Below is a small trained network, with its code and all its weights. Each question gives an input and a class and asks what happens when units are switched off, that is, made to give their printed mean instead of their output.

import numpy as np


def w(rows, s, z=0):
    codes = np.array(rows[::2]) - 128.0
    scale = np.full(codes.shape[1], s)
    scale[-1] = z or s
    return codes * scale


def f(y):
    return y / 2 * (1 + np.tanh(0.7978845608 * (y + 0.044715 * y**3)))


def log_softmax(a):
    a = a - a.max(-1, keepdims=True)
    return a - np.log(np.exp(a).sum(-1, keepdims=True))


def net(x, mask):
    res = np.array(x, float).reshape(1, 6) / 4 @ E
    y = f(res @ A[0][:, :-1].T + A[0][:, -1])
    res = res + np.where(mask, y, B[0][:, -1]) @ B[0][:, :-1]
    return log_softmax(res[-1] @ U[:, :-1].T + U[:, -1])


A, B = {}, {}
E = w([
[102,130,252,139],'x0',
[23,1,112,82],'x1',
[73,126,70,119],'x2',
[11,158,161,243],'x3',
[155,231,182,88],'x4',
[233,64,100,166],'x5',
],0.007)
A[0] = w([
[115,130,220,65,83],'N0',
[112,90,148,144,137],'N1',
[145,111,88,55,112],'N2',
[113,246,138,109,198],'N3',
[33,112,124,90,156],'N4',
[160,72,81,103,166],'N5',
[113,40,126,126,108],'N6',
[81,60,174,202,117],'N7',
[196,153,148,118,183],'N8',
[160,191,183,147,158],'N9',
[166,149,168,2,254],'N10',
[133,127,86,147,102],'N11',
[135,220,136,113,128],'N12',
[91,100,156,142,173],'N13',
[176,97,188,160,131],'N14',
],0.015,0.0061)
B[0] = w([
[152,15,82,128,175],'N0',
[107,196,156,111,148],'N1',
[104,73,99,86,182],'N2',
[104,193,208,202,224],'N3',
[66,202,197,92,202],'N4',
[105,90,117,126,199],'N5',
[136,146,93,168,179],'N6',
[74,134,150,79,186],'N7',
[70,156,135,126,196],'N8',
[54,150,171,137,197],'N9',
[2,89,150,6,247],'N10',
[143,57,86,147,140],'N11',
[146,188,181,135,191],'N12',
[19,180,185,148,165],'N13',
[73,183,157,128,162],'N14',
],0.0092,0.014)
U = w([
[190,89,66,171,44],'0',
[131,91,136,92,253],'1',
[133,251,205,129,126],'2',
],0.012,0.0022)

Each question gives the input, the list of numbers given to net, and the class t.
The units are the neurons (one row each of A and B). Each row of codes is followed by its name. A weight is (code - 128) times the scale printed after its matrix; where a second scale follows, it is the last column's (A, B and U).
mask holds one flag per neuron, in row order. A switched-off neuron (its flag False) gives its mean, the last column of its row in B, instead of its output. The means were averaged over made-up inputs and are rounded, as every weight is.
A unit's drop is (log p(t) with every unit on - log p(t) with that unit switched off) / (log p(t) with every unit on - log p(t) with every unit switched off).
The circuit of an input: a set's keep is (log p(t) with only the set's units on - log p(t) with every unit switched off) / (log p(t) with every unit on - log p(t) with every unit switched off). Starting from the 12 units with the biggest drops (on a tie, the unit counted first), units are removed one at a time, each time the one whose removal leaves the highest keep (on an exact tie, the one counted first), for as long as the keep stays at least 0.8.
units of the circuit, in order: the units of the circuit, biggest drop first
top k neurons: the k neurons with the biggest drops, biggest first
drop of u: that unit's drop, to one decimal
input [2,7,4,-2,-7,0], class 2: units of the circuit, in order => [N4]
input [2,2,-8,-2,8,4], class 1: top 3 neurons => [N0; N10; N4]
input [-5,3,-4,6,-4,7], class 0: units of the circuit, in order => [N10; N4]
input [-6,5,4,-1,-8,6], class 0: top 2 neurons => [N10; N6]
input [-5,-3,7,-2,-8,-7], class 1: top 2 neurons => [N4; N3]
input [5,-4,-1,-5,-6,0], class 1: top 2 neurons => [N3; N4]
input [-1,-4,6,0,-1,2], class 1: top 3 neurons => [N4; N3; N6]
input [1,2,2,-7,4,-8], class 1: top 2 neurons => [N0; N10]
input [-5,8,1,4,-3,2], class 2: drop of N3 => -0.1
input [2,7,3,-1,-7,2], class 2: drop of N5 => -0.1
input [-6,-8,-4,3,-7,8], class 0: drop of N10 => 0.1
